[128 = 0]
125 121 132 129 130 125 105 138 134 123 133 107 116 128 123 127 134 111 123 126 131 159 131 128 107 131 184 152 128 129 141 125 111 129 131 127 129 137 134 108 132 107 133 118 144 139 129 74 113 128 127 130 120 122 141 120 124 131 126 123 127 136 107 136 121 129 132 128 186 136 129 138 125 136 114 123 119 133 119 131 124 133 144 126 100 124 130 131 145 137 122 125 130 140 120 129 126 119 133 116 133 120 131 130 131 140 110 133 132 140 117 127 134 133 140 114 132 130 123 125 130 118 150 113 145 137 115 145 110 122 135 122 125 126 129 137 138 126 122 115 154 128 125 136 179 131 133 131 144 133 110 131 117 132 130 135 94 122 135 138 130 107 139 132 134 127 133 123 140 124 127 124 125 121 136 137 125 114 132 130 129 123 117 140 123 163 132 128 124 127 127 134 113 129 135 176 122 121 141 132 129 123 139 132 125 132 107 116 136 128 102 -> 3
124 125 137 125 130 124 118 141 130 123 130 88 119 127 125 129 141 128 127 128 123 145 124 115 111 134 182 149 129 124 149 122 110 125 137 130 127 143 125 112 132 121 131 115 148 129 129 105 112 128 129 129 120 125 138 109 123 132 131 127 125 130 117 134 128 115 136 126 180 130 129 138 126 128 121 124 119 130 131 131 123 129 128 128 126 128 131 132 134 132 122 133 129 138 111 133 124 129 130 126 152 121 126 124 130 134 121 129 135 143 137 126 135 131 129 113 133 128 120 126 122 123 145 119 136 136 133 146 139 126 132 129 128 128 144 135 131 128 124 124 143 130 123 134 150 128 130 130 144 133 114 128 121 133 127 135 108 121 132 138 139 115 134 128 136 128 133 122 133 119 130 126 122 122 136 136 126 113 134 129 133 127 118 136 148 152 132 129 125 134 128 135 116 126 118 163 124 123 124 132 131 96 134 128 126 129 99 113 143 128 108 -> 4
131 150 119 137 130 142 124 84 128 130 119 153 135 120 122 132 91 86 120 133 129 144 159 103 130 124 105 130 122 135 128 139 124 124 146 101 131 169 154 127 117 109 131 122 87 132 129 255 137 133 129 135 149 154 118 134 125 121 130 124 133 130 117 106 130 133 105 105 138 134 124 119 130 142 114 131 146 126 123 123 120 131 215 126 95 127 117 116 142 119 123 113 141 125 142 121 137 144 146 111 125 118 120 119 128 139 128 130 115 112 110 140 146 131 141 134 130 121 138 113 140 154 168 123 147 121 103 109 111 128 133 118 112 130 127 129 134 121 119 137 137 133 131 123 245 139 123 131 119 124 129 121 119 127 131 125 134 132 133 128 102 124 129 134 98 110 132 146 121 146 121 121 123 135 128 86 133 137 123 154 125 143 123 125 131 141 127 129 122 113 134 125 142 123 151 152 133 128 169 130 128 164 136 128 140 127 150 139 117 125 151 -> 2
127 130 125 123 131 135 129 94 120 129 127 187 132 127 137 126 127 156 156 134 136 113 90 123 145 121 125 99 118 127 113 126 155 137 121 132 120 179 131 154 136 135 122 136 110 118 125 1 135 135 130 121 128 135 127 149 130 129 128 126 137 133 132 148 153 126 134 145 69 128 131 122 130 127 142 132 132 124 122 107 118 128 84 133 149 134 128 136 95 100 147 130 139 112 140 136 123 132 124 124 117 123 130 124 125 124 136 101 134 135 173 127 150 116 103 129 130 120 120 122 130 114 90 138 106 130 162 112 136 134 127 126 130 134 107 114 125 125 132 132 117 132 129 128 129 120 125 132 117 117 144 114 138 122 116 128 145 151 124 91 111 148 122 112 98 133 146 126 119 141 133 129 127 137 127 143 128 142 126 113 123 130 146 124 145 88 122 115 134 117 136 123 146 121 160 90 132 130 100 112 138 197 128 127 138 127 142 129 127 131 158 -> 7
125 106 136 126 131 118 139 138 121 130 129 103 124 135 133 130 140 166 139 136 138 114 94 131 139 120 180 112 126 157 122 124 142 129 118 139 121 205 118 154 135 152 125 131 170 129 122 11 126 135 130 117 96 118 137 143 130 131 126 120 130 133 131 143 129 126 148 132 110 131 138 132 128 114 131 126 115 128 140 116 130 129 93 134 163 134 118 154 89 117 146 123 120 120 123 147 121 122 120 115 209 124 145 138 115 120 139 120 140 120 153 129 129 116 75 125 130 133 121 129 132 126 54 146 104 144 138 121 156 138 124 124 133 134 106 124 124 128 139 112 123 135 123 133 165 91 129 135 126 128 120 122 139 128 113 125 158 116 117 109 133 138 121 113 133 135 136 84 140 118 132 132 124 129 120 135 128 135 124 107 135 128 142 131 156 121 130 129 146 144 129 130 129 146 134 133 123 128 87 103 147 134 135 127 187 132 112 115 133 133 131 -> 9
124 125 135 120 131 130 113 136 120 128 137 139 121 133 131 127 151 160 137 131 120 136 98 138 128 130 156 132 126 129 142 123 116 135 122 142 125 74 112 124 132 134 124 122 150 118 123 70 121 131 133 124 114 123 141 126 127 137 132 119 127 125 132 154 127 106 145 154 131 124 133 131 129 112 133 127 120 123 154 120 126 125 50 132 162 131 130 141 120 125 136 146 128 121 119 140 119 124 120 140 162 132 131 118 127 122 137 120 142 145 152 120 141 126 101 121 130 131 116 126 122 118 106 132 108 134 154 148 151 131 124 138 135 131 137 121 122 131 131 120 130 129 125 132 101 116 131 128 119 121 127 124 127 127 120 132 117 128 128 105 146 132 130 116 140 137 137 123 135 127 135 130 130 131 130 157 125 121 133 109 128 122 125 131 146 102 129 126 133 139 125 123 124 130 117 132 124 128 93 134 134 148 122 128 152 132 116 120 140 130 122 -> 6
130 124 126 124 127 128 177 127 132 133 129 215 133 133 131 127 117 122 111 132 117 120 126 82 143 131 102 124 132 127 127 131 133 134 144 132 123 109 134 105 132 172 117 118 96 134 136 1 134 135 125 134 148 134 120 96 129 130 118 127 136 137 118 133 151 128 124 97 107 117 118 139 133 143 118 126 146 120 151 133 113 122 175 122 123 125 120 128 137 115 112 139 150 141 128 115 123 137 130 134 26 125 125 123 136 135 115 94 132 134 187 119 133 121 152 122 125 118 142 126 98 151 164 105 116 109 138 120 125 130 132 127 113 148 154 118 135 132 128 135 127 120 131 127 113 141 122 128 111 126 139 125 117 128 136 139 95 124 135 132 91 109 134 136 114 121 104 151 124 129 118 123 129 135 131 137 121 120 126 117 122 133 127 116 102 124 122 136 134 118 136 160 142 108 121 79 128 128 145 151 123 87 119 128 75 129 87 142 118 127 138 -> 0
126 130 122 130 127 133 109 109 111 127 116 157 136 128 134 129 125 142 144 135 129 130 123 92 146 113 110 117 118 123 117 130 139 129 121 121 124 153 132 157 126 103 123 135 97 115 127 204 134 138 131 128 142 147 129 155 129 125 132 129 134 129 129 122 148 144 126 137 86 135 133 120 130 118 136 130 131 126 132 113 127 127 123 135 118 135 131 130 99 112 134 125 135 112 147 136 126 150 130 120 159 119 121 121 134 120 152 115 129 143 149 134 138 120 108 129 128 121 125 109 143 123 106 139 107 132 165 110 150 129 123 132 126 136 108 117 120 122 132 148 115 132 125 125 100 108 124 133 120 115 135 116 139 125 116 136 158 147 126 93 126 141 118 118 106 125 139 125 118 133 133 126 126 134 117 109 131 144 134 122 126 131 139 126 155 106 122 116 135 123 140 127 143 129 148 128 131 131 106 115 136 183 131 126 158 129 142 129 129 129 157 -> 6
124 133 128 136 129 134 67 130 115 124 124 43 122 128 122 131 135 121 125 126 130 160 161 156 109 126 165 145 127 128 139 130 107 123 116 116 135 117 124 136 117 75 133 126 144 116 123 255 118 129 138 125 118 129 140 148 125 125 141 123 121 118 118 125 106 123 128 158 171 135 138 118 125 117 127 129 113 133 124 118 137 135 121 136 121 134 136 125 128 143 135 121 108 118 132 135 131 136 135 126 229 125 123 119 128 125 150 161 125 129 69 138 126 135 121 127 132 138 119 121 156 118 113 164 151 150 125 140 146 123 125 130 137 115 115 139 119 123 124 128 130 137 122 129 181 114 132 126 151 125 113 128 128 133 124 125 152 133 125 119 171 136 124 121 140 132 152 105 133 132 138 129 125 125 123 95 136 133 135 145 136 128 121 136 161 130 136 121 114 138 124 97 115 143 125 210 123 127 117 118 130 169 142 127 194 129 156 114 134 127 113 -> 7
130 127 127 133 131 125 167 117 130 125 123 158 127 128 125 128 103 94 128 136 148 133 137 97 128 131 163 129 131 138 121 128 116 122 143 113 124 242 162 116 134 159 128 123 115 148 136 1 123 135 123 134 146 136 124 112 123 119 121 134 134 151 105 129 135 156 112 85 138 132 123 133 128 158 111 127 139 128 106 133 112 133 210 127 106 127 119 124 120 110 123 109 150 141 134 118 130 124 144 95 88 104 126 134 127 151 109 90 129 135 174 133 141 121 150 113 132 117 128 115 118 134 139 112 143 132 122 101 113 126 140 106 113 143 122 134 149 120 124 131 136 125 130 132 255 136 124 141 150 131 127 109 121 131 133 140 116 132 131 136 77 118 136 134 96 118 140 136 112 132 116 121 114 126 131 109 126 132 122 141 128 135 124 127 114 164 130 126 121 106 145 149 135 120 170 111 131 119 149 121 129 133 144 130 106 120 109 128 127 128 134 -> 0
